Two labels a row:
110  -106  19  99  -18  -179  -118  -10  -301  3  -75  6  -388  -139  -93  -133  125  -90  232  86  -26  62  -292  206  77  -5  17  4  -362  170  315 : <3> (80)
-33  -30  29  30  4  -123  1  -7  -89  91  89  29  -215  -117  28  10  152  -85  54  104  -85  18  -197  112  133  35  -56  -44  -51  -189  148 : <3> (84)
138  -141  150  54  80  -209  -350  128  -301  43  28  -37  -308  -11  -9  4  250  -120  216  256  381  54  -306  -236  330  0  48  -18  -235  -136  318 : <3> (84)
102  -50  140  77  -19  -205  -53  19  -238  79  56  54  -182  -100  43  4  123  -12  182  56  73  48  -178  -95  140  -49  58  216  -222  160  223 : <3> (90)
117  -30  106  -10  15  -303  -166  11  -324  56  -149  28  -281  -72  -19  16  216  -49  232  153  193  38  -242  96  224  -19  -68  127  -285  -254  249 : <3> (84)
-1  8  6  59  -6  -145  -93  66  -207  -24  132  135  -92  -126  -10  27  88  55  171  44  -74  68  -267  8  75  -21  9  -168  -225  235  65 : <4> (84)
36  -45  -73  77  9  20  89  -20  -30  -23  -14  21  -53  -47  -32  -57  -80  2  75  -1  -84  66  -338  157  -86  11  -12  -16  -111  249  32 : <3> (91)
145  -83  122  31  -19  -161  -133  45  -260  2  44  69  -257  -118  -75  -1  149  7  306  77  188  8  -187  19  160  -7  61  7  -367  -51  307 : <3> (90)
101  -46  280  107  2  -441  -146  -59  -506  9  58  -48  -361  48  -55  -11  243  -66  284  113  439  70  -203  -266  266  -1  81  8  -563  -87  296 : <3> (84)
-49  -39  -106  205  -37  -60  -46  37  89  -44  69  103  -177  -192  -86  19  45  15  139  119  -164  134  -373  245  -20  -37  6  -136  -5  211  137 : <6> (84)
183  32  155  182  97  -263  -25  -13  -200  1  77  3  -218  -50  31  -108  179  3  217  58  356  126  -72  -235  198  -38  42  -93  -426  -178  125 : <3> (90)
-27  -77  -61  69  31  -127  -117  66  -130  9  13  -142  -262  -172  -6  -35  145  -33  238  137  -99  -18  -278  89  126  -31  59  78  -104  135  206 : <3> (88)
182  -62  62  120  -101  -258  -39  -2  -272  33  45  70  -180  -127  -81  -29  140  -28  123  82  79  14  -209  -22  104  -8  -51  -106  -238  -26  214 : <4> (91)
55  165  82  20  -30  -69  -83  -97  -37  29  70  -194  -138  -90  -95  -144  102  32  82  -3  173  -39  104  -22  34  -41  81  -17  -144  -238  61 : <3> (90)
-72  -55  76  45  -22  -201  -93  16  -154  -32  -1  35  -220  -4  -3  11  78  -5  142  137  24  72  -132  98  145  -14  22  105  -199  -31  218 : <3> (84)
56  -16  96  58  15  -200  -21  43  -254  29  31  38  -124  -31  38  -17  89  -25  229  101  41  21  -138  142  122  7  -6  68  -220  -103  131 : <4> (80)
151  32  92  33  50  -193  -128  -95  -513  -34  74  -20  -237  -77  -109  15  125  -22  231  -12  306  45  -210  -270  189  -5  105  -132  -614  391  408 : <3> (90)
-37  67  221  140  -35  -261  42  -2  -466  -47  -82  -99  -54  127  -102  -92  120  -145  -205  -81  217  51  -143  -356  146  25  -134  -60  -361  252  11 : <4> (91)
95  -96  -19  46  -86  -201  -35  -37  -227  1  -74  -98  -173  -27  -96  49  119  -32  104  57  98  22  -211  137  33  -92  21  -9  -173  -48  249 : <3> (91)
-59  -19  113  40  9  -92  -20  15  -89  -10  8  -72  -27  -16  -8  -6  43  4  -108  83  -50  47  56  16  70  8  1  15  86  46  -46 : <3> (84)
200  -38  10  2  3  -257  -20  121  -486  -63  -95  -84  -253  -127  -61  -64  274  26  38  124  -102  -3  -319  163  173  52  -20  108  -340  125  353 : <3> (80)
88  -32  96  199  -6  -272  -91  -7  -154  -17  58  -19  -138  -33  -51  -57  93  -46  252  -17  256  29  -199  -313  101  -63  -8  -7  -391  412  140 : <3> (90)
86  -105  91  46  -35  -128  -20  26  -167  43  46  67  -179  -93  -81  58  109  18  121  96  146  71  -105  71  119  -20  5  -33  -85  -187  134 : <3> (84)
15  -49  14  -21  -76  -11  -122  49  -68  76  88  44  -33  -65  -6  48  26  20  10  319  -87  -24  -152  269  20  49  -67  71  55  -132  59 : <3> (88)
151  -4  55  10  -37  -180  -140  59  -377  16  11  112  -91  -118  -151  -14  97  -35  130  151  -56  -77  -123  67  151  -25  -71  -61  -313  74  204 : <4> (80)
153  67  28  17  22  -365  -80  75  -427  40  92  148  -168  -165  -68  -43  83  29  124  86  125  53  -143  -32  118  184  -64  -141  -448  -288  161 : <4> (91)
67  31  47  44  -34  -219  -107  -55  -196  -19  -19  13  -189  -85  3  -10  100  8  202  107  42  247  -199  176  58  30  12  50  -302  -131  271 : <4> (88)
58  -10  39  112  48  -141  -55  60  -576  -52  26  -38  -149  -24  -34  -126  175  217  155  -36  253  86  -161  -183  103  -94  89  -52  -387  227  238 : <3> (91)
-6  -231  163  102  7  -204  -125  21  -306  0  -29  26  -166  -143  21  6  176  -44  213  143  33  37  -187  14  193  -2  23  34  -265  202  204 : <3> (88)
56  -27  67  81  -12  -132  -120  7  -319  22  55  15  -190  -126  -42  -26  125  -22  224  176  -68  43  -209  -1  278  26  38  10  -258  330  277 : <3> (88)
-77  -148  213  110  -34  -220  -58  65  -113  -14  16  87  -140  -282  -24  -2  105  -69  67  99  -129  77  -271  11  76  -16  -61  -66  -403  303  133 : <4> (84)
30  -130  110  169  7  -245  -21  110  -122  -120  -10  -67  -148  -155  -52  11  167  -60  100  37  175  43  -137  -28  150  -17  -26  -129  -138  17  195 : <3> (91)
-52  5  -142  166  48  -104  -66  55  13  51  15  26  -158  -150  -53  22  -9  -53  108  112  -198  73  -381  317  32  26  -53  -162  -54  -109  71 : <4> (84)
12  4  72  35  84  -228  -42  -74  -183  101  68  67  -189  -92  1  27  127  -12  102  178  41  58  -279  148  179  -17  -52  11  -167  -98  189 : <6> (84)
-13  22  118  22  -44  -290  -104  -48  -175  7  -5  -57  -145  -65  -85  -44  144  4  100  134  66  2  -84  -17  150  -31  -17  54  -151  -110  52 : <3> (84)
29  -53  126  217  -3  -432  -211  21  -592  30  -10  -17  -258  -149  -72  -22  230  -69  329  231  278  83  -409  -31  289  140  13  50  -614  34  525 : <3> (80)
15  -137  -174  55  -28  -19  -47  31  -26  63  67  41  -27  -112  -106  6  -61  20  91  53  -114  -32  -177  72  37  -8  -5  -109  -27  39  63 : <4> (84)
126  7  51  -65  5  -95  -138  34  -216  7  56  1  -188  -57  58  95  71  131  300  29  36  -2  -131  90  111  13  50  108  -268  -257  173 : <3> (88)
95  -19  -78  186  -11  -180  -123  -15  -158  -45  231  113  -99  0  -77  -1  92  -65  261  -11  140  66  -191  -126  21  0  58  -170  -364  243  263 : <3> (91)
78  -81  162  118  37  -167  -76  -46  -207  -6  -29  50  -150  -148  -72  21  97  -15  130  24  -13  41  -32  70  120  -24  22  -161  -287  -112  172 : <3> (91)
107  -13  82  164  -92  -302  -32  51  -360  33  54  -7  -184  -127  -78  -152  132  -23  250  63  91  141  -414  8  132  -2  -103  -90  -449  -19  187 : <4> (91)
-11  124  42  126  9  -131  41  55  -267  -14  33  95  -124  -194  -116  38  64  -24  43  33  -57  43  -318  -308  184  -20  104  -192  -255  614  146 : <3> (90)
149  40  75  -23  9  -269  -162  61  -412  163  24  -33  -213  -140  7  30  123  -18  256  101  180  65  -362  19  169  78  -36  55  -472  -108  327 : <4> (88)
39  -4  14  203  1  57  -37  -13  64  23  29  30  -148  -88  46  -109  63  -1  195  108  120  88  -193  132  38  37  -33  1  -151  -161  89 : <3> (84)
57  -75  27  60  -34  -159  614  -19  -164  16  -3  -21  -148  -144  -86  -57  117  -30  141  26  36  107  -303  203  154  45  -27  -67  -157  267  266 : <3> (80)
57  -236  -114  87  24  -267  -73  -9  -346  96  35  131  -115  36  -73  -11  91  -44  167  78  66  25  -289  -19  98  -23  -20  -116  -522  46  144 : <4> (91)
137  -42  31  154  -37  -115  -123  11  -244  5  -58  -3  -185  -81  -38  -15  102  -49  178  132  1  60  -182  50  175  -9  18  78  -92  129  266 : <3> (88)
53  -56  -8  37  27  -84  -7  57  -73  107  50  22  -96  -123  -47  17  75  -6  -55  77  -136  69  -135  238  57  35  -49  -88  66  -2  82 : <4> (91)
125  -3  24  158  14  -197  -117  4  -181  -61  54  -18  -209  -94  -41  15  141  -62  366  60  212  23  -209  -28  118  18  228  -51  -513  203  293 : <4> (90)
-35  242  97  105  62  -102  -227  10  -204  -8  182  27  -185  -40  -50  -25  67  5  201  108  69  178  -300  128  99  -31  -39  -104  -224  -4  172 : <4> (84)
120  -39  111  22  -107  -223  -145  19  -252  117  -57  1  -279  -152  -45  -144  179  -79  305  161  165  49  -212  12  220  -5  -48  -48  -270  -39  282 : <4> (84)
85  52  43  17  -17  -194  -65  74  -181  -88  -39  23  -131  82  19  -99  31  80  215  -9  80  85  -222  177  121  11  -17  -44  -281  -247  121 : <3> (84)
-19  77  428  -114  -80  -285  3  -3  -614  -205  -63  59  -38  94  -4  -9  173  -6  -187  14  252  -67  192  -548  374  -23  -59  82  -320  4  -18 : <3> (88)

Two labels a row:
79  14  -29  -82  27  -45  -165  -29  78  21  132  7  6  123  -61  31  -30  -111  51  17  74  44  -219  -43  12  64  -34  83  66  -8  111 : G (25)
-52  87  -3  -41  68  -11  -79  -12  -57  0  111  -9  -23  64  -19  -18  -29  76  -25  4  41  131  -88  29  -330  39  12  133  15  -43  57 : V (25)
-24  -15  -25  -23  46  -50  -211  45  59  34  145  6  5  110  -20  25  1  -110  28  98  46  -5  -228  21  -15  94  -17  -83  50  -4  73 : G (25)
13  -25  -35  -29  29  -29  -301  -2  -77  29  266  -39  53  20  13  23  -22  0  -10  -30  15  101  -81  39  -188  54  -43  5  -1  -62  72 : V (25)
-66  -4  -82  -134  85  101  -189  -16  -78  48  248  -66  -156  -45  -33  43  66  -160  -166  -110  -2  161  -277  157  -9  -39  -131  -25  -4  71  -23 : D (25)
-41  28  -23  -124  71  -97  -241  -14  111  -14  -91  -106  -46  -59  11  43  -17  -54  21  -11  55  86  61  -42  -125  -53  -41  50  -38  -1  93 : V (25)
-58  -38  -43  -73  88  -62  35  -24  73  -14  36  -41  -94  32  -4  -62  39  70  -60  -11  3  156  -118  -60  -354  -40  41  -39  26  19  -4 : V (29)
-18  -14  -98  -22  130  -49  -190  -97  84  9  83  -51  -22  170  -13  30  -10  -101  -21  55  53  20  -228  0  -86  27  -64  38  28  -69  21 : D (25)
-60  67  -83  -44  134  -6  -193  87  80  12  96  -97  -62  -43  31  45  -51  -5  -30  4  45  164  -131  48  -316  80  -157  -55  -43  -18  64 : D (25)
53  25  -59  20  46  -28  -23  -17  8  30  127  -10  21  54  2  -19  0  -18  33  -109  -1  66  -113  -8  -87  71  -34  31  36  -67  71 : G (25)
29  -6  -41  -1  53  -25  -130  14  94  32  60  40  -2  230  -113  31  5  -111  -80  16  14  -91  -250  28  -219  59  -30  -31  73  -83  77 : S (25)
-26  -26  -23  13  76  -36  -213  -93  104  38  122  12  60  36  -99  -99  25  -14  -13  87  14  90  -150  84  -374  106  7  -24  -13  -33  31 : V (25)
-34  -45  -33  20  -29  3  -154  34  60  29  17  -56  5  184  2  309  -7  64  1  -54  74  1  -228  23  -41  141  -58  52  49  -87  49 : G (25)
-28  15  4  -37  82  -66  -178  -31  32  1  168  18  70  6  -33  5  20  -64  -14  -15  27  93  -87  -37  -270  16  -10  -2  15  -41  109 : V (25)
78  12  -48  15  121  7  233  9  59  56  28  9  -57  216  5  -91  129  112  -120  -219  5  24  -87  -108  -349  -45  -46  -35  57  -51  60 : S (29)
-12  -66  -76  6  6  -37  -59  17  110  80  165  16  9  263  -54  10  -3  -89  -33  -28  80  12  -382  -219  -52  68  21  -34  102  24  52 : G (25)
-43  30  -59  -2  131  -50  -208  11  -2  29  255  -22  9  63  -23  85  -51  -55  -65  4  20  127  -148  -63  -200  60  -82  -45  26  -14  62 : D (25)
57  -20  -33  -23  70  -119  -154  6  122  42  -40  49  12  320  -69  -5  25  134  -18  -51  11  37  -324  108  -237  93  -41  -1  28  -6  45 : S (25)
-63  -55  17  -84  -229  -18  -118  39  46  32  104  60  59  -94  -30  1  33  28  -9  -50  26  167  -48  45  -221  -30  -35  -192  20  18  71 : V (25)
-5  -9  -136  -71  16  30  -138  -4  82  -7  115  -42  51  156  72  32  -83  -70  48  -114  59  -67  -322  46  59  80  -139  -15  18  -42  70 : D (25)
11  -23  -64  -90  -27  -30  -182  33  32  11  66  -50  -18  137  -4  -28  37  44  -22  -76  46  -17  -269  14  -129  88  1  13  69  45  44 : G (25)
61  -41  -197  -54  112  -114  4  -49  91  -3  130  -3  -44  61  -58  5  -48  20  -20  75  48  172  -95  -67  -329  -36  -12  -123  15  -73  117 : V (29)
-62  -4  -92  81  130  -8  -146  51  68  -18  162  -54  -32  67  -7  15  2  -9  -130  -31  129  127  -233  65  -123  -43  -117  -50  -37  0  71 : D (25)
-5  0  -146  40  101  32  -73  -24  27  23  133  -28  -112  62  1  14  -17  4  -71  -112  8  43  -196  29  34  -7  -79  -60  -20  -65  -86 : D (25)
-43  7  -9  -116  88  -130  -83  -6  111  65  188  65  -20  92  -15  -35  -15  -77  53  67  79  140  -150  -80  -291  28  -55  28  49  -24  87 : V (25)
-10  -139  -46  15  23  -121  -77  -4  53  41  82  -15  -22  132  23  -16  40  -40  17  -38  13  53  -214  99  -60  46  -51  68  58  -45  -14 : G (25)
-7  53  -82  -109  67  -17  98  -25  12  6  188  -7  -164  139  -23  -18  3  71  -94  -4  52  110  -270  -17  -260  23  -44  -59  134  -5  55 : D (29)
-89  18  -17  -96  23  -88  -49  -53  62  -11  -40  -112  -97  61  -89  -43  90  112  -9  -80  -16  140  -3  -70  -372  -28  -4  -5  61  -42  38 : V (29)
26  -6  -79  -173  106  -55  14  -23  82  44  161  -53  -70  72  -86  -92  23  -56  -69  -147  31  181  -172  -84  -412  -39  -21  15  25  -153  123 : V (29)
106  5  -77  -53  143  -8  -136  38  10  -3  104  5  -17  150  -32  42  83  -5  -58  -150  21  -188  -175  56  -171  28  -75  -46  -86  1  29 : D (25)
19  5  -40  16  108  56  -93  28  11  89  114  14  5  14  -26  60  5  -80  13  -52  -5  76  -215  32  -33  -27  -95  5  -22  -12  -79 : D (25)
-6  -6  -28  -44  40  -76  65  -4  70  31  62  18  -50  -138  -9  49  -45  -1  12  46  43  110  -60  -85  -169  -24  -16  -18  25  8  56 : V (29)
-8  -14  -124  -7  178  -42  -6  130  43  -70  74  26  -81  31  39  -35  -61  -24  -73  -61  63  118  -190  -70  -50  -82  -69  -55  53  -86  41 : D (25)
-7  21  -81  -98  113  78  -144  -26  14  1  74  -35  -82  71  -47  -233  6  -81  -74  -86  29  31  -188  70  -76  11  -45  25  -1  -30  24 : D (25)
-4  25  -78  5  59  24  -76  -48  9  -48  162  -106  -77  68  -2  -12  40  -17  -76  -50  35  12  -195  -4  -150  60  339  -8  6  -50  66 : D (25)
-63  -31  18  -46  -6  -30  33  23  85  48  -39  -25  -35  136  -58  52  4  66  -4  -89  41  11  -182  76  13  36  53  -17  6  -17  -76 : G (29)
-10  -12  -36  -43  163  22  -38  1  56  87  30  6  23  197  -123  98  -43  -64  -38  -91  51  -30  -162  15  -26  11  -59  3  6  55  -6 : S (25)
22  -13  -35  -30  64  -46  -116  32  74  38  -17  -13  12  150  60  -3  -1  -8  -36  -130  89  1  -225  91  -118  64  -94  28  50  8  32 : S (25)
-44  36  -141  -8  293  -125  26  23  145  20  142  -27  -120  274  22  71  -124  42  -93  -37  31  113  -311  -155  -311  -67  -87  -33  -12  -67  17 : D (29)
22  16  -104  -69  122  -72  -116  17  68  34  19  -93  -74  196  12  92  11  10  -94  -8  85  17  -338  61  14  14  -157  -103  -28  9  25 : D (25)
127  6  -118  22  112  46  -118  46  -47  22  209  17  -8  90  -75  19  -51  -127  -16  -13  6  49  -161  50  -81  39  -80  80  12  -46  -7 : D (25)

Two labels a row:
18  106  54  83  -1  -18  15  15  -46  -11  26  -17  -21  -13  50  89  -34  78  20  97  6  -4  -11  25  -33  82  -41  -16  47  -17  -13 : B Fs
-46  99  58  41  12  90  57  80  4  -15  -13  -12  25  83  4  35  -15  -2  35  -3  75  -79  -32  4  -7  28  62  56  45  -18  -96 : N Fs
-49  -150  -61  -96  -16  48  7  -18  88  17  -39  26  -8  7  -76  -89  10  -59  11  -131  -22  5  34  -48  66  -10  -28  19  -50  12  -4 : N gt
8  95  96  45  3  3  7  13  -29  -13  -8  -18  -61  -38  40  84  -29  71  63  60  -8  -20  31  -6  7  143  -85  27  35  -40  -73 : B Fs
-51  -119  -54  -79  -24  71  -14  -1  79  26  -45  24  -9  10  -72  -68  -4  -44  21  -120  -23  -10  32  -45  57  19  -19  23  -43  -14  -19 : N gt
20  69  100  16  12  -22  7  -2  -35  -11  13  -13  -14  -26  31  41  -12  28  36  46  -3  -8  2  21  -13  48  -23  12  21  -18  -31 : B Fs
-23  -19  137  -29  23  12  37  29  23  4  4  -29  36  26  -12  -55  -29  -75  69  -65  39  -54  104  2  42  12  -8  148  13  -5  -127 : N Fs
21  74  61  36  2  -21  -6  -8  -56  -6  6  -5  -19  -39  44  52  -13  51  28  61  -18  -2  11  21  -1  71  -60  5  16  -13  -21 : B Fs
-27  107  70  20  16  49  18  56  -22  -24  -18  -3  3  36  12  23  -25  -2  41  1  47  -74  -21  15  -10  29  45  56  21  -19  -95 : N Fs
